Each row has a class, written after it.
[ 118   89  123  163   -4   34 -159  104  -49  -14   -2  -70  -97   69
   82  131 -170   70   14 -179   80   67  183  -83    0  -72   52  -57
   85   76   27  -91  -22  -11 -140  -24  -21   88 -130 -131  -18]
fad
[ -68 -111  -53   96  -43  -52  -10 -114  -24  103 -124   88   53   15
   98  103  -11   96  -39   39   57  -47   47   44 -109  141  -23  109
  -81  -50  -59    8 -115  119   13  -38   16 -126 -222  -86 -139]
mizul
[ -15 -115  107  -10    1  -26  -57   51   11  107   37  -13  106  -36
  101  165   49  -58  -12  -45   36   56  -57 -104  118  -25  -51    8
   43 -104   97    5  -55    7  -57   98  -23   76  162   12   90]
kod
[  96 -149 -151 -135   -5  162  100   -3   13 -104  -44 -118  -42   47
 -128 -219  155 -190   40  119 -143  -35 -246  203    4 -225   90  -96
  -15 -107  -98   14   69  -46   28  185  -59 -103  -28 -103   50]
Feb
[  27  -76   -9  -48   24    2   10  -69   53  -60  -44   -8 -138  -23
  -60  -19   85  -46 -106  -43 -136   79   47  -79  -37   20  147   -6
  -64   -6  -95   22  -34    1   75   27  168  -31  -21  -68   66]
rerev
[ 139    5   43  -31  -49   -8  -43   10   62    0  104 -115  -87  207
  -19 -119   24  125 -107 -114   66   93  204   38   74  -90  187  -73
   35  117   36  -24  -20   24  -23 -121  -78  292   67   -8   47]
rovaf
[  20    9   60   35   21  -40   27  -65  -17   51   49   69   63    8
   13   60  -38   94  -44 -114    3  -10   46  -84  -14   37   -7   53
   48 -115    9   30  -67   35 -101  -15   77  -20    9  -63  -88]
rovaf
[ -45 -134  -76  -17   -9  -72    5  -66  -52   75   17  117  -39   60
   45   17   78   50 -130 -117  -42  194   57  -84    4  -46   24  128
  -26 -141 -117  105 -158   52  -29   92   61   -9   73  -30  -41]
nele
[  36    5   65    5  -23   79  -45  192  -34  -62 -125 -218 -148  105
   83   46  -64   -2   44 -150  -57  110  108  -43   83  -39    6  -42
   82  -41 -107    4   13   39  -32  296   84  -62 -119  -22  167]
nele
[ -16   34   86   59  264 -314    6 -117 -231   -3   32  259   64 -133
  -37  248  -18  201  -10  -35   52  -48    7 -313 -187  350 -106  -44
 -104 -135   69  147  -66   11 -158 -139  115 -131 -340  -83 -273]
kameb
[ 100  185   -2  -45  112   62    4   15   67  -76   91  -66  -86  -15
  -18  -61 -188  106  -37  -66  -24  -30   93  111   74  -35  176  -41
   -3  177   61 -143   -4  -20   56 -214  -83   83  -81  -32   49]
mizul
[ 221  437 -218  170  162 -266 -207 -314 -209 -100 -125  107 -332  -15
  -53  135 -161  269  -49  -74  -19  156  465   23 -384  175  358   93
  -46   60 -207  -43 -146   81 -346 -442   30 -102 -466 -322 -278]
rerev
[-43  59 -40  -2 -54 -50  68   7 -58 -39 -65  25 -77  56  25 -32 -10  16
 -28 -25  22  -7 -37  72 -39  -8  20  78 -13  35 -67  60  45   0  11  92
 -33   3  31  17  73]
rerev
[  35  114 -232  137  110 -401 -198   39 -253   70 -118  116 -178  224
  103  223 -252  233 -155 -196   10   56 -106 -255  -53   59  -49  -26
  -50  -83   50  -71  130  -32 -373 -317 -175  -71 -221   88 -257]
mizul
[-190  -33  -41  -75  100 -134   21 -131   35   25  -74   83   66  -91
   24  -18  136   55  -68   53  -31  -46 -124   51  -92  -34   53  173
  -26  -50  -32   20  -83  -15   84   26  -43  -61   44  -15  -72]
nele
[-100   85  -64  -59  -36  -64   21    9  -30  -30   24   -2   41    2
   91   43  -39  -31   10  -11   87   67   14    2   55   -5  -75   54
    4   87    5   22   12    5   30 -100  -24   50   49  188   31]
kod
[  90  -22  126    5  178    1 -229  -34  115 -172  181  -59  112 -204
 -170  -45  -99  -55   66  -77   28  -90  192  -92   25   57   18 -221
   26  113   54  -26  -60    0   84  -60  120  165 -216   60  142]
kameb
[ 100   21   76   11   19   19  -63    7   24  -49  -12  -85  -37   93
  -43  -16  -55   -5   16  -89  -47  -60   -4  -65   22  -97   83 -166
   67  -26  -38  -88    1   -1   29   78   -8   45  -51  -67    7]
mizul
[  10   11 -166 -183   16  116   89  -16  -31 -112 -122  -62   84  -89
  -69  -78  -33   -8  116   81  -78  -96 -132  171  -38   30  -42  -84
   61  -62   18   -8   19   36   65  -26   54 -147 -215  -15  -92]
kod
[-114  -97 -256   -7   79  313  216   16  -70 -179 -132  116   59 -171
  -97    4  232 -123   -9  104 -268 -251 -371   82  -88   -3  -76 -183
   14 -123   28   26   62  -42  143  114  136 -126 -223  -40  -73]
Feb
[ -64 -193   95 -123  147 -156  -15  -87    0  -21  -13  111   50 -109
  -90  -17  157 -106   -1  -27  -75   12  -76 -163 -209   49  114 -155
 -160  -68  -70  236   17  -20   63   75    8 -192  -40  113  -18]
kameb
[ 100  -42   94   -4   39  113  -90   70  148  -80  142  -73 -101   76
 -115  -22   -5   71   17 -189  -77  -10  190 -109   91  -90   -1 -203
   61   49   27  -47   -3   23   -4    6   15  185   29   59   40]
kameb
[-111 -114  -84  -61   69  -15   79  -85  -32   26  -30  122  135  -95
   42   27   18  -15  -29   -8  -13  -16 -112   -1  -31   52  -45   90
  -54  -64  -13   85  -90   38   28  -25   72  -85  -46   28 -111]
rovaf
[  19    4   60    4  -60  -10   40  -11   39    6  -88  -50  -11   20
  127   18  -59  -37   68   -2   58  -35  -37   82  -45  -28   65   79
   30   90   -5  -45   68    5  -53  -17  -60  -13 -113  -42   76]
kameb
[-146  109   45  135  -65 -152  -71   98  -73   33 -205 -123   58  -89
  104   27 -144   40   81  -26   38   21   51 -101 -153   77  -16  115
   10  160    6   82   63  -97  -24    4 -136 -213   18  -73  -70]
rerev
[ 114  165 -131 -134   69   37   57   53  -13 -191 -110 -121 -304  100
  -84   13   57  158  -41  -67 -130 -130   28   47  -28  -98  175 -179
  109 -219   31 -110  222 -101 -151  -86 -133   88 -247  -18   36]
rovaf
[  35  -22 -189  324  -97  -35  -85  -42 -169  -50   52  262   94 -182
   96 -185   70  -21  -25   86   41  188   -4  -10 -100  155 -108  110
 -127   67  -41  283 -128    0   -7  122  -42 -182  -77 -102  -54]
kameb
[ -40   30   78  -12   24 -113  -17   40   30    7  -33  -46   31   -5
   40   40  -50   57   41  -23   26  -82   12  -49  -18   28   16  -53
    5   16   39    2   80    8  -10  -68  -71  -49  -77   54   79]
nele
[  -6  -30 -110   71    0  -28    8  -41  -55  -99 -101   91 -107  -35
   51  -58  105  -50  -33    4  -37 -107   42  -95  -86  149  -82  -23
 -136   -5   27   45   57   -1   31  -65   11 -186 -216  -58   -4]
rovaf
[  28   35    7   31   39  -19  -20   16   18   12   45   92  -32  -82
  -37   -4  -97   67  -14  -49  -43  118  118  -63  -68   24   49    9
  -84   -7  -83  120  -16    2   41  -20  -12 -175   43   27  -43]
kod
[  19   -7   48  -56  145   47   32   50   78 -179  -19 -124 -136   14
  -79  -25   33  102  -33  -49  -61 -185  -27   68   92   12  -15 -232
  -64   30    8 -181  105   -2   35 -148  -32  -50 -248   36   -1]
Todo
[  14    1 -111  -25  -30  -84   56  -98    4  -40   -5   71 -159   79
  -12  -88  114  -39  -83  -53 -104   72  -12  -14  -40  -52   77   67
  -89    0  -48   75  -29   32    3  118   14  -88   82  -27   97]
kod
[  38  -75  145   85  -41    5 -106  153  -13   23  -68 -125  -31   71
   85   55  -91   31   39 -129   68   52   84 -126   67  -56    3  -25
   75   24   55  -39   -2  -19  -80   77  -25   87 -101 -101   18]
fad
[ -3 -64 122 -18  10 160 -81  96  51 -70  45 -79  46 -40   1  51  22 -67
  23 -38  26  39  85 -49  45 -29   6 -95  64  43  -3  -5  17 -54 123 104
  90 157  -1 115  77]
Feb
[  69   -4   13  104  -47  -91  -35   54  -55   16   28   56 -153  209
   -8  -59   -1   62  -84 -191  -14  -54  -19 -148   67  -62   19  -95
   -9  -47   55  -48   56   28 -140   -5  -51   22    7  -44  -38]
fad
[ -43  -93  -59 -100   10   68   57  -41  -22   15   22   85  130 -126
  -20   19   51  -48   13    7  -59   -5  -61   33   54   67  -12   23
   32  -83   19   43 -104   60   45   65  111   12   53   35   22]
kameb
[  78 -100  132  -29  -38  194  -28   32   88  -21  -48  -63  -18  101
   50  -66    9  -52   86  -79  -25   29   47   53   66 -114   74  -65
   47   65    6    1  -86   88   40  102   89   97  -50  -32  -23]
mizul
[ 187 -136  241 -122 -112  -19  -23   30  -16   93 -327  -86  126  -68
  183  200 -263  181  231   83   82  134   68  126  -37  101   12  -81
  183  -53  -57 -107   63   -8  -74  103  111  -98 -213 -100  -53]
mizul
[   8    5  102   -8  -32   59  -89  117   50  -23   -1 -128  -19    4
   19   59  -74  -14   45 -124   45   37  184  -86   36  -55   69 -124
  109   56   31  -77  -45   20   37   42   62   72  -56  -10   80]
fad
[ -31  146  129   44   65 -325 -189  -24  -92  156  -21   42  145   94
  154  322 -265   69  -28 -202  141 -182 -153 -281  -53  -32  123  -21
   32   10   96  -86  181  -93 -177 -106 -297   62  257  105 -238]
mizul
[ -81  -71  -19  -31   27  -73   47  -92   28   67  -13   73   73  -32
   -9   62   46   86   -1  -14   12   -1   54   -4  -32  105   -5   80
    6  -30  -31   76 -136   64  -13  -26  128   18    5   79  -62]
nele
[  78   -4  128   40 -151   71 -135  121   42  -57 -117 -202   -9   44
   66  -19 -165   -3   93 -106   32  106  183  -22   17 -110   92   -5
  133  112  -42  -88  -67   10   34   56   21   34 -115 -120  146]
rerev
[ 199  -65  -25  -26  -36  150   47  -51   19  -92   -2  -96  -51   13
 -124 -211    8  129   17  -40 -107   66   68  198   -9  -36  102 -127
   17   56  -34   -4 -104  -34  -37  -93  -30    0  -93 -164  -43]
rerev
[ -30  -10   -2  -11   87  -16    5  -53   46  -31  -12   43  -81  -32
  -36  -32   43  -27    4  -32  -15   -6  119  -62  -94   78   34  -21
 -105   48  -27   80   13   46   41  -39   62  -97  -70   53  -47]
Todo
[ 41 -38  42  18 -67  70 -69  16  39 -21  -9 -16 -34  69 -33 -69   5 -28
  31 -75 -12  12  84 -57 -27 -45  59 -73  30  36  35  10 -45  44  30  20
  84  32 -52   3   0]
fad
[  31 -159  -57   61 -276   89  -83   85  136  -74   39 -112   10   72
   21 -146   59  -43  -64  -54    1   32   95   30  234 -179   85   71
   52   84    9 -108   -7    3  -12  -13  -43  150  113   10  115]
kameb
[   3   53  176  176 -187   88  -36  203    5   -6  -14 -261  -20  124
   75  141 -111   31    0  -21   62  100   45 -113  -24  -90   19  -76
   42   71  -15 -111  121 -115   37  107  -79 -152  -68  -54    1]
kod
[  67  142   49   26   53 -230  -68   15  -79   40  -15    2   32  -24
   42   81 -184  139   35  -39   34   76   -5 -106  -38   52   -7   23
   69   10   10   18   48  -87 -111  -65  -74  -27   57    6   11]
nele
[  52   -2  -69   64  -44  -61   74   55  -51  -86  -63  -16  -99  -66
   17   11  -18   61  -77  -21  -20   81  -63  105  -56  -61  -22  110
   17   66  -65  -35   44 -147  -53   69 -151  -80    6 -230   82]
kod
[ -72  -78   98   13   15  -21    3   43  -32   54  -41   -5   27   -4
   11  159  -33   32   30  -87   91  -39  124 -106  -57   99  -40  -33
   32  -68   49   40  -44   17  -51   48  122  -23  -86    7 -103]
rovaf
[ -79  -25 -135  -37   21 -139  157  -23  -85  -41 -151   15  -39  -76
   66  100   58   86   40  -49 -113  -91 -195  -23  -23   73   56 -126
  -28   19   34 -234   61  -62 -132  -71 -207 -288  -73 -138 -135]
Todo
[ 100   77  -10  -17  -64 -298    2  -87 -170  137 -173  -33  -62   -9
  153  235 -220  142  171   38   71  137  119  -16  -84  134   37   30
   61 -148  -12  -58   42  -12 -320  -41  -78 -210 -141 -168  -26]
Feb
[-181  -84  -59 -241   59 -131   21  -96   43  -27  -37  -31  122 -169
  -33  -47  149  -92  -45  110   -6  -66   34  -39   15   43    8   16
  -46  -97  -54  -52  -39    9  230  105   65 -164   29   63   94]
fad
[  88   71  -62 -104   60  -69   33 -146   -5  -17  -61    2 -132   10
  -50  -61   31   51  -43   97  -15   19   -1  121 -122  -41  113   14
    2  -48  -44  -98   83 -131   11   30  -33  -46   20  -71  -36]
rovaf
[ -91 -105  153   99  -37 -121   -1   55  117   90   75   99  129  -98
   20   62  -28   60   17  -66  140   27  316 -226  -79  140 -137  122
   19   15  -54  150  -84  104   20  -26  144  -82  -59    9   -3]
kameb
[  44   16   -1   18   15  -43    7  -11  -11  -59 -101  -70 -172   33
   63    9  -33   19  -27  -44  -66   72   32   77  -10 -161  167  -43
  -15  -28 -141  -78   57  -12  -74   92  -25 -138 -144 -152   67]
nele
[ -38  -90  155 -300  -17 -166  126  -59  292   15    4 -207  159   -2
    4  -83  -12  104  146  -27   96   79  493 -132  -64   23   87   41
   38  168 -190   42  -86   52  125 -250   52  -84  -61  224  100]
Feb
[  74  -73  -44  -79  -58  151   15  -46   98  -19    1 -115   67  -30
  -82  -39   13  -70   77   85  -38   28   47   99  -12  -71  135 -121
   52   14  -32  -48  -24   13   32 -122   53   62 -121   41   56]
fad
[  94   16  -76 -115   25    0  -23  -71  -69  -37  -63  -17  -49  -28
   61   50  -20    5  -33  -16  -27  138  -49  170   55  -56  108   76
   53   29  -71   -9  -83  -38  -30  244   81   71  193   -3   35]
kameb
[ -20  -74 -265    5  -85  -51  369 -184 -143  -52  -88  149  -74  -35
 -128 -288  227  278 -206   36 -237   13 -247  214  150  300   52  249
 -101  -53 -157  -36 -170  -76   35 -139  -66   18  126 -122  -61]
Todo
[ 105  -22  -38  -42  -71  130  -90   58   -2 -122  -40 -100  -87    6
  -38  -57  -35  -65    5  -55  -48  105   60   61  117 -191  119 -104
   91  -44  -30  -67    4  -57    3   60   46  119  -27  -16   65]
kod
[-245   86 -211 -167  -82 -305  265 -164  145 -217  134  126  -79 -322
 -237 -320  416   79 -312  244 -167  -11  121   19  197  352  -84   32
 -118   58  -84  173 -169  -24  515 -422  187  144  379  168  366]
mizul
[  42    3  103 -184   25   60   10   -6   25  -29 -101 -114  -35   33
   52   -4  -14  -33  109   36  -25   15  -55  152   33 -140   99    3
   60  -26  -18  -53   45  -25   22  116  -31   34   33   13   93]
Feb
[ -28  -57  -68  -61   47 -108  107  -84  -37   14  -25   64  -64   -7
  -10   31   38   96  -71  -35  -29   57  -25   15   22   73   -3  101
  -33 -141  -79   27  -91   31  -52   -1   28  -45  -14  -16   -4]
Todo
[ -56 -250   81   -9 -109   86 -113   49   80  154 -142   50   64  -11
   84    3  -31  -54  153  -55   50  258  145  -55 -132  -11  116  142
  -22   42  -34  273  -89   48  -61  216  134  -79   77  179 -170]
fad
[  -5  -37   48   89 -216  -66  -44  154   45   60 -157 -143  -24  204
   66  -61 -141  -52   90  -82  126  -52   95 -124 -131   17  123   83
   25  193  127    3   64  155  -22  -17   15 -141 -192 -183  -58]
Todo
[  22   60 -198 -184   77 -126   32  -10 -131   -1  -70  105   28  -52
 -125 -105  -47   16  -27   24 -169  -94 -273   61   94  -19  -17  -31
   58 -104  113  -25   94 -108   -6  104  -78   17  305   85   61]
mizul
[ -47  -70   -3   -4   47 -117   72 -106  -71   48    8  153   43  -60
   30  111   -9  100  -36  -69   30   51   95  -70  -57  131  -43   90
  -50 -121  -52   92 -130   14  -71   88  115 -127  -30   31  -50]
rovaf
[ -42  189   72  -58 -224  -82   98   91  -23  102    6 -181 -198  323
   31 -268   41 -104  -22  -90  -23   46  -49  -22 -130  -98  191 -135
   57    6  243  111  135  154    7 -272 -162  -58   -1 -206  118]
rovaf
[-185  -96  240  -47 -343 -210 -202   -6   -6  216   14  -36  166  121
   18  -47 -151 -305   55  -33   91  426 -249 -139 -208 -315  195   69
   91 -137 -213  181   58  -42  184  282 -131  -99  434  133   81]
kod
[ -69  102   77   35  -52 -158   87  184  -79   20   60   21  350   46
   17   43 -218 -185   90 -121   87 -281 -164 -549 -162  -28 -211    5
  102   21  146  108  183  -28   70 -142  -27 -279  -27  -69  -88]
Feb
[  24  -12   33  -13   50   -8  -40  -21  -24  -29  -40   28  -81  -10
   30   -4   53   -9  -45  -26  -31  115  109  -51 -101   12   54    0
  -70  -22 -116  106  -13  -10   56   85   85 -145  -42   18   -3]
nele
[  46 -108  -27  215    2 -112   93  -58   28 -186  -79  174   10 -212
   17  -73  197  106 -105   37 -170  -77  -95 -191  -63   68  108  -50
 -184   58  -27  -11 -117 -157   -6 -239  -42 -354 -220 -138    8]
rerev
[-150 -107  374  133  -14  -15 -164  211  100  181  -53 -160  359 -183
  222  317 -217  -97  317  -22  161    8  -56 -241   57   58 -125  -65
  116   42  124   37  135  -23  -91  109 -142   46  -14  156   57]
kod
[ -40    5  -89  329 -110  -32   11   70 -233  -33 -252  244 -138  -54
  148  126   81   23 -111   95  103   50 -168   82 -254  152   95  307
 -123   35 -107   54  -23  -38  -45  327   27 -338 -135 -291 -216]
Todo
[-220 -180 -100  -56 -137 -260   68   20  -14  116  -85   45   74   77
  111   34  105  -80  -93  -22   80   -7  -21 -149  -21    7 -201  275
  -48 -124   36  219  -72  109   -1  184   65 -196  189    2   77]
rovaf
[ -16  -61   73  -32  -21  147  -10   77   52   -9  -20  -50  135  -84
  -48  -15   16  -23  117   38    9  -19   40   78  -38   74    5 -138
   27   98    5   29  -33   62   87    1   73  -50  -61  102   -1]
fad
